Read these off the row that follows.
1) Find the entry just right of 118.
2) Find the entry just right of 107.
[125 107 126 121 118 117]
1) 117
2) 126

Read these off the grid that follows. Rows and columns are numbered from 0.
1) Give the top-right entry.
2) Give the entry just left of 106.
3) Give the entry in row 1 and column 0.
4) Give the entry at row 1, column 1.
5) Give the entry directly above 130.
6) Give the entry just right of 111.
7) Give the entry at row 0, column 0.
8) Give the entry at row 0, column 1.
[[134 129 129 122 125 129 111 133 124 125]
 [113 120 113 123 122 147 126  99 117 134]
 [143 126 130 119 121 133 106 139 126 126]]
1) 125
2) 133
3) 113
4) 120
5) 113
6) 133
7) 134
8) 129

data =
array([[131, 128, 158, 119],
       [127, 128, 143, 132],
       [122, 127, 104, 135],
       [129, 128, 156, 124],
       [133, 128,  99, 102]])
The last entry of the largest entry's row: 119
The entry just right of the smallest entry is 102
Report the entry directly above 135.
132
The entry in the top-left corner is 131
Report the entry directly above 102.
124
Report the entry directly above 133.
129
Report the entry just left of 132.
143
Report the largest entry in the first row.
158
The second-last entry, reading row by row is 99
Report the fourth-last entry, reading row by row.
133
Report the fifth entry, reading row by row.
127
The entry just right of 122 is 127

m = ((132, 125, 123, 136, 147, 125, 128, 123, 138, 122, 134, 128, 129), (125, 134, 132, 127, 114, 129, 131, 132, 130, 132, 122, 130, 135), (132, 130, 123, 139, 151, 120, 126, 119, 139, 120, 138, 131, 126), (130, 123, 119, 127, 134, 127, 126, 125, 131, 124, 134, 126, 125), (130, 114, 119, 120, 128, 135, 127, 132, 126, 128, 127, 126, 129), (127, 135, 137, 134, 133, 126, 130, 127, 127, 129, 126, 116, 129))
Which number is the largest entry?
Answer: 151
Which number is the entry just right of 151?
Answer: 120
Which number is the entry just left of 137?
Answer: 135
The entry just left of the largest entry: 139

grid =
126  126  134  127  125  136
135  134  118  118  125  124
123  116  127  140  140  121
130  146  136  122  116  134
116  115  129  157  149  108
Indices start at 0.
The entry at row 0, column 1?
Answer: 126
The bottom-left entry -> 116
The entry in the bottom-right corner?
Answer: 108
The entry in row 1 and column 2?
Answer: 118
The top entry of the column that holds the largest entry?
Answer: 127
The entry in row 1 and column 0 -> 135
The entry in the top-left corner?
Answer: 126
The entry directly above the smallest entry is 134

A =
[[134 125 136 128 130]
 [134  99 149 130 138]
 [124 125 132 128 121]
 [129 135 127 126 130]
 [122 129 141 133 126]
 [127 133 130 130 126]
 [125 123 135 128 127]
 [124 137 128 128 132]
 [130 139 117 138 103]
 [123 130 139 127 132]
 [134 122 123 128 129]]
Indices start at 0.
Find the largest entry.
A: 149
The bottom-left entry -> 134
Find the entry directly below the centre entry.
A: 135
Find the entry in row 0 and column 0.
A: 134
Find the entry just right of the largest entry.
A: 130
Find the bottom-right entry.
A: 129
The bottom entry of the column that holds the largest entry -> 123
Find the entry directly below 149.
A: 132
Find the entry in row 0 and column 2.
A: 136
Find the bottom entry of the column that holds the smallest entry.
A: 122
Find the entry in row 2 and column 0.
A: 124
Find the top entry of the column that holds the smallest entry.
A: 125
The entry just left of the smallest entry -> 134
The entry just right of the centre entry -> 130
Find the top-right entry.
A: 130
Find the entry at the centre.
A: 130

Questions about the grid below. Indices start at 0.
1) Find the largest entry.
2) Find the entry at row 0, column 0.
3) Find the entry directly below the largest entry.
4) Find the top-right entry.
5) Find the entry in the bottom-left corner.
6) Find the entry at row 0, column 2.
7) Find the entry at row 2, column 0.
8) Find the entry in row 1 and column 0.
[[133 138 126 122 129 124 114 136 112 128 145 138 128]
 [127 117 138 144 131 138 144 121 146 132 113 122 117]
 [122 138 115 122 128 134 116 128 114 125 122 117 140]
 [133 109 141 123 121 108 151 126 153 127 134 142 121]
 [114 127 107 112 119 126 131 119 129 119 105 105 154]
 [133 130 137 142 136 137 124 131 126 135 134 134 114]]
1) 154
2) 133
3) 114
4) 128
5) 133
6) 126
7) 122
8) 127

M =
[[122 122 121 118]
 [107 118 102 111]
 [106 118  98 110]
 [105 115 100 106]]
Counting starts at 0.
The entry at row 0, column 2 is 121
What is the entry at row 2, column 2? 98
What is the entry just right of 115? 100
What is the entry in row 0 and column 1? 122
What is the entry at row 1, column 1? 118
The entry directly below 110 is 106
The entry at row 0, column 0 -> 122

X =
[[145 125 133 129 127 127 142 126 128 128 115]
 [127 128 113 127 127 129 143 129 129 129 128]
 [129 139 147 128 128 127 115 126 128 129 132]
 [129 121 127 134 128 127 106 130 128 129 129]
 [128 124 130 126 129 127 141 127 129 128 121]
 [124 138 148 128 128 129 109 127 129 127 131]
 [123 132 145 128 128 130 115 128 129 126 131]
 [128 129 105 128 125 129 138 128 128 129 130]
 [127 130 122 127 130 128 125 128 126 128 128]]
Counting starts at 0.
What is the entry in the bottom-right corner?
Answer: 128
The entry directly below the smallest entry: 122
What is the entry in row 2 and column 0?
Answer: 129
The entry at row 0, column 2 -> 133
The entry at row 2, column 2 is 147
The entry at the centre -> 127
What is the entry just right of the largest entry?
Answer: 128
The top-left entry is 145
What is the entry just right of the smallest entry?
Answer: 128
The entry in the bottom-left corner: 127
What is the minimum?
Answer: 105
The entry directly below the largest entry -> 145
What is the entry at row 1, column 1?
Answer: 128
The entry at row 1, column 0: 127
What is the largest entry?
Answer: 148
What is the top-right entry?
Answer: 115
The entry in row 1 and column 2 is 113
What is the entry just left of the largest entry?
Answer: 138
The entry at row 0, column 1: 125
What is the entry just left of the centre entry?
Answer: 129
The entry just right of the centre entry -> 141
The entry directly below the centre entry -> 129

Read these off the row that follows.
1) What is the third entry from the left?
2) What is the 4th entry?
3) What is the second entry from the end?
4) What is the first entry?
[144 116 116 103 116 113 124 115 110 130 114 132 127 143]
1) 116
2) 103
3) 127
4) 144

Questions about the array below. Rows and columns are numbered from 0.
1) Report the bottom-right entry.
2) Report the entry in row 0 and column 0.
3) Report the entry in row 1 and column 0.
4) Report the entry at row 0, column 2.
5) Report the entry at row 2, column 2.
6) Report the entry at row 2, column 0.
7) Report the bottom-left entry.
8) Report the entry at row 0, column 1.
[[135 149 133 124 138 124 125 122 117 117 134 110 136 130]
 [114 124 136 123 128 140 134 121 130 135 131 124 129 120]
 [137 129 129 134 129 118 126 120 128 139 119 138 128 124]
 [120 118 141 116 128 133 135 129 133 132 128 124 133 129]
 [116 126 133 127 127 138 133 119 129 134 133 125 128 121]
 [134 146 132 120 132 125 124 122 118 120 134 116 136 128]
 [120 129 120 124 129 130 133 123 146 121 135 137 141 140]
 [123 129 135 129 126 121 127 128 117 121 130 144 115 132]
 [129 135 131 140 126 124 134 128 127 122 128 112 126 134]
 [125 127 136 131 119 118 126 126 116 124 131 146 114 133]
 [135 124 118 127 127 134 125 136 126 129 132 126 121 122]]
1) 122
2) 135
3) 114
4) 133
5) 129
6) 137
7) 135
8) 149

Read these off the row that follows.
1) The 5th entry from the end?
2) The second-last entry?
3) The 3rd entry from the right?
[151 151 122 108 118 113 144 129 152 111]
1) 113
2) 152
3) 129
